Here is a tiny trained network, its code and every weight. The questions are about switching its units off for an input and a target symbol, where a switched-off unit gives its printed mean instead of its output.

import numpy as np


def w(rows, s, z=0):
    codes = np.array(rows[::2]) - 128.0
    scale = np.full(codes.shape[1], s)
    scale[-1] = z or s
    return codes * scale


def f(y):
    return y / 2 * (1 + np.tanh(0.7978845608 * (y + 0.044715 * y**3)))


def softmax(a):
    e = np.exp(a - a.max(-1, keepdims=True))
    return e / e.sum(-1, keepdims=True)


def log_softmax(a):
    a = a - a.max(-1, keepdims=True)
    return a - np.log(np.exp(a).sum(-1, keepdims=True))


def net(x, mask):
    ids = ['Παγεηψ'.index(c) for c in x.split()]
    T = len(ids)
    res = E[ids] + P[:T]
    u = 0
    for l in range(3):
        q, k, v = (res @ M[l].T for M in (Q, K, V))
        z = softmax(np.where(np.tri(T) > 0, q @ k.T / 2**0.5, -1e9)) @ v
        res = res + np.where(mask[u], z, O[l][:, -1]) @ O[l][:, :-1]
        u += 1
        y = f(res @ A[l][:, :-1].T + A[l][:, -1])
        res = res + np.where(mask[u : u + 12], y, B[l][:, -1]) @ B[l][:, :-1]
        u += 12
    return log_softmax(res[-1] @ U[:, :-1].T + U[:, -1])


Q, K, V, O, A, B = {}, {}, {}, {}, {}, {}
E = w([
[95,171,149,171,192,154,97,34,107],'Π',
[53,156,152,96,77,150,141,116,84],'α',
[247,126,141,68,104,112,96,89,82],'γ',
[55,78,127,95,164,85,123,121,55],'ε',
[114,79,40,46,97,225,127,109,89],'η',
[169,155,118,194,159,161,115,168,141],'ψ',
],0.016)
P = w([
[162,134,46,199,123,116,2,170,141],'0',
[199,107,122,172,153,62,188,121,54],'1',
[191,96,162,186,157,132,125,142,66],'2',
[194,79,184,180,148,171,86,127,95],'3',
[187,57,182,176,137,179,59,139,131],'4',
[197,50,166,172,91,192,39,145,143],'5',
[149,50,163,169,170,199,24,157,175],'6',
],0.0048)
Q[0] = w([
[168,111,87,140,162,183,122,155,40],'L0H0',
[110,8,141,108,169,143,12,97,87],'L0H0',
],0.011)
K[0] = w([
[114,61,2,99,137,201,187,71,103],'L0H0',
[92,150,149,57,95,208,153,192,66],'L0H0',
],0.0077)
V[0] = w([
[117,98,76,69,128,209,190,114,157],'L0H0',
[60,234,159,56,2,144,196,160,171],'L0H0',
],0.0095)
O[0] = w([
[181,85,101,168,146,148,142,29,114,249],'L0H0',
[134,124,104,171,2,98,102,153,214,2],'L0H0',
],0.0075,0.0059)
A[0] = w([
[101,91,122,195,131,54,179,105,120,58],'L0N0',
[152,167,144,89,139,98,179,131,132,85],'L0N1',
[99,182,122,126,130,120,169,106,90,48],'L0N2',
[93,136,133,103,129,148,160,159,101,64],'L0N3',
[116,97,123,129,177,90,160,198,130,115],'L0N4',
[106,167,2,146,100,69,102,108,173,15],'L0N5',
[118,113,104,120,101,184,88,154,175,25],'L0N6',
[110,83,125,102,138,97,116,164,116,195],'L0N7',
[164,156,80,125,153,91,145,98,133,107],'L0N8',
[110,163,110,138,144,90,105,148,142,3],'L0N9',
[79,81,125,92,166,143,111,103,129,59],'L0N10',
[99,137,145,152,94,151,88,127,156,130],'L0N11',
],0.012,0.0014)
B[0] = w([
[168,79,156,30,141,198,30,106,128,130],'L0N0',
[140,107,86,102,136,149,92,195,127,152],'L0N1',
[114,140,155,70,120,109,153,79,117,161],'L0N2',
[117,121,145,170,159,168,208,82,121,158],'L0N3',
[88,99,170,223,133,147,86,138,58,160],'L0N4',
[122,116,193,126,191,65,151,84,1,126],'L0N5',
[140,165,71,132,173,101,180,138,188,141],'L0N6',
[102,57,75,175,131,156,88,162,118,155],'L0N7',
[124,119,81,198,95,155,127,147,83,216],'L0N8',
[126,121,123,127,121,109,112,95,85,114],'L0N9',
[157,120,98,131,63,71,143,83,114,255],'L0N10',
[61,196,93,131,146,152,139,127,211,129],'L0N11',
],0.0092,0.0049)
Q[1] = w([
[202,147,172,62,150,142,206,94,96],'L1H0',
[120,15,117,3,99,7,157,126,37],'L1H0',
],0.011)
K[1] = w([
[254,166,144,90,106,113,144,190,143],'L1H0',
[235,6,142,135,196,65,23,84,83],'L1H0',
],0.01)
V[1] = w([
[64,108,2,17,243,195,206,175,102],'L1H0',
[192,147,83,196,219,151,67,77,63],'L1H0',
],0.007)
O[1] = w([
[152,109,200,160,37,2,134,86,140,161],'L1H0',
[100,233,87,122,156,5,185,141,151,252],'L1H0',
],0.0051,0.016)
A[1] = w([
[130,117,92,104,65,186,2,183,247,12],'L1N0',
[144,129,206,140,194,105,181,185,231,82],'L1N1',
[154,105,160,176,188,127,144,137,85,100],'L1N2',
[96,26,168,53,67,199,125,91,139,116],'L1N3',
[154,126,134,157,179,104,154,70,254,103],'L1N4',
[157,138,101,110,185,117,164,208,230,100],'L1N5',
[124,213,175,114,85,65,142,134,140,71],'L1N6',
[187,111,126,179,82,125,154,223,126,198],'L1N7',
[59,153,133,125,149,220,104,78,85,129],'L1N8',
[214,69,89,134,86,199,155,116,171,83],'L1N9',
[73,164,140,90,85,174,167,142,161,95],'L1N10',
[212,102,181,168,76,167,137,162,133,138],'L1N11',
],0.0083,0.0011)
B[1] = w([
[48,132,100,2,208,47,236,186,143,147],'L1N0',
[119,122,71,122,235,221,138,75,95,135],'L1N1',
[66,97,92,135,83,191,66,144,134,254],'L1N2',
[233,118,135,157,33,180,109,164,24,144],'L1N3',
[147,133,135,60,72,136,121,89,64,169],'L1N4',
[56,108,183,139,165,152,103,21,55,126],'L1N5',
[109,115,125,96,123,36,56,121,188,216],'L1N6',
[173,231,106,183,117,172,51,141,117,152],'L1N7',
[158,122,213,101,107,58,197,15,153,158],'L1N8',
[10,173,72,146,174,36,131,99,103,233],'L1N9',
[29,159,82,113,60,195,169,114,94,142],'L1N10',
[83,190,91,169,63,126,45,104,138,147],'L1N11',
],0.0078,0.0053)
Q[2] = w([
[114,111,2,62,100,6,111,15,87],'L2H0',
[206,73,150,142,181,71,89,156,229],'L2H0',
],0.014)
K[2] = w([
[98,136,130,86,3,146,176,146,156],'L2H0',
[149,157,184,112,134,146,57,141,87],'L2H0',
],0.022)
V[2] = w([
[2,132,136,107,214,116,148,228,191],'L2H0',
[93,112,204,147,66,80,33,125,173],'L2H0',
],0.0088)
O[2] = w([
[239,158,166,100,138,106,253,100,31,2],'L2H0',
[91,141,148,89,173,145,157,111,95,111],'L2H0',
],0.0068,0.0045)
A[2] = w([
[252,145,141,184,61,151,126,124,143,49],'L2N0',
[82,37,111,135,78,102,155,153,143,115],'L2N1',
[119,132,116,104,141,101,106,205,223,19],'L2N2',
[183,90,165,25,175,109,162,160,118,103],'L2N3',
[164,182,75,110,202,182,175,207,124,107],'L2N4',
[149,133,137,60,171,115,82,251,142,126],'L2N5',
[230,82,152,118,64,131,95,98,189,51],'L2N6',
[154,46,101,147,184,184,96,176,162,2],'L2N7',
[176,112,205,91,104,219,142,80,121,3],'L2N8',
[136,90,54,115,211,68,128,155,188,95],'L2N9',
[214,125,104,115,151,171,129,118,93,187],'L2N10',
[254,61,151,122,145,122,67,172,60,91],'L2N11',
],0.0092,0.0021)
B[2] = w([
[82,110,110,88,115,113,159,54,185,145],'L2N0',
[187,165,110,191,180,140,178,112,148,195],'L2N1',
[159,92,117,64,157,107,150,115,76,181],'L2N2',
[116,109,107,156,109,173,53,104,171,185],'L2N3',
[204,199,166,148,135,123,123,169,142,169],'L2N4',
[128,17,155,121,128,162,128,139,119,180],'L2N5',
[96,149,98,155,128,181,147,155,109,146],'L2N6',
[148,144,93,175,93,83,199,72,133,165],'L2N7',
[227,94,209,150,138,105,109,135,138,149],'L2N8',
[111,148,188,131,80,189,100,121,119,255],'L2N9',
[81,81,178,195,153,127,121,232,157,188],'L2N10',
[99,161,85,2,97,134,120,138,152,199],'L2N11',
],0.012,0.0088)
U = w([
[83,70,95,108,103,183,52,164,63,138],'Π',
[1,235,143,85,83,59,172,75,178,134],'α',
[158,131,178,183,74,162,101,84,104,4],'γ',
[153,211,125,185,147,175,91,180,101,156],'ε',
[80,22,53,222,157,108,172,139,9,85],'η',
[113,190,59,239,51,241,44,69,130,192],'ψ',
],0.0036,0.0034)

Each question gives the input, a string of symbols that net reads in full, and the target symbol t.
The units are the heads (2 rows each of Q, K, V and O) and the neurons (one row each of A and B). Each row of codes is followed by its name. A weight is (code - 128) times the scale printed after its matrix; where a second scale follows, it is the last column's (O, A, B and U).
mask holds one flag per unit, layer by layer, with each layer's heads first. A switched-off unit (its flag False) gives its mean, the last column of its rows in O or B, instead of its output. The means were averaged over made-up inputs and are rounded, as every weight is.
A unit's drop is (log p(t) with every unit on - log p(t) with that unit switched off) / (log p(t) with every unit on - log p(t) with every unit switched off).
The circuit of an input: a set's keep is (log p(t) with only the set's units on - log p(t) with every unit switched off) / (log p(t) with every unit on - log p(t) with every unit switched off). Starting from the 12 units with the biggest drops (on a tie, the unit counted first), units are removed one at a time, each time the one whose removal leaves the highest keep (on an exact tie, the one counted first), for as long as the keep stays at least 0.8.
circuit, biggest first: the units of the circuit, biggest drop first
unit that matters most: the unit with the biggest drop
top k neurons: the k neurons with the biggest drops, biggest first
k most important neurons of layer l: the k neurons of layer l with the biggest drops, biggest first
drop of u: that unit's drop, to one decimal
input α η γ, target ε: top 3 neurons => L0N11, L0N5, L2N4
input α Π α γ γ, target Π: top 2 neurons => L0N5, L1N0
input α α γ γ ε, target η: top neuron => L0N5
input γ ψ η γ α γ, target α: circuit, biggest first => L2N0, L2N11, L0H0
input ε Π ε, target η: top 2 neurons => L0N7, L0N4
input γ η η, target ψ: circuit, biggest first => L2H0, L0H0
input η Π γ, target ψ: circuit, biggest first => L2H0, L0H0, L0N8
input α ψ α, target γ: top 2 neurons => L0N11, L2N8
input α ψ ε η γ α, target ψ: circuit, biggest first => L1H0, L0H0, L0N11, L2H0
input γ γ γ η α ε γ, target η: circuit, biggest first => L0H0, L2H0, L2N9, L2N10
input γ η α γ γ ε ε, target Π: top 3 neurons => L0N0, L2N11, L1N3
input γ ψ γ ψ ψ α Π, target γ: top 2 neurons => L2N8, L1N4
input ε α η γ ε γ α, target ψ: top 2 neurons => L0N11, L1N3
input η γ γ ψ α ε, target Π: 2 most important neurons of layer 1 => L1N6, L1N3
input η α ψ γ γ γ η, target α: top 2 neurons => L1N9, L1N6
input ε α α, target γ: unit that matters most => L1H0
input α ε ψ η Π, target γ: top 2 neurons => L2N8, L1N8
input α ε Π γ, target ε: top 3 neurons => L0N5, L2N4, L0N11
input η ψ η γ α ψ η, target ε: top 2 neurons => L2N4, L1N6
input ψ α γ γ γ η, target η: unit that matters most => L1N9
input Π α η, target η: top 2 neurons => L1N9, L1N6
input γ α α γ γ Π, target α: top 2 neurons => L0N11, L1N0
input ψ η γ α γ, target α: top 4 neurons => L2N0, L2N11, L1N10, L0N3
input η γ ψ γ γ α η, target ε: 2 most important neurons of layer 0 => L0N8, L0N6
input Π γ α ψ γ η γ, target η: 3 most important neurons of layer 1 => L1N9, L1N6, L1N11
input ψ γ γ γ ψ, target ε: drop of L0H0 => 1.1
input ε γ ψ γ, target Π: drop of L0H0 => 0.4
input ψ Π γ η α, target α: drop of L2N3 => 0.0
input γ γ ψ, target ε: drop of L1H0 => 0.1
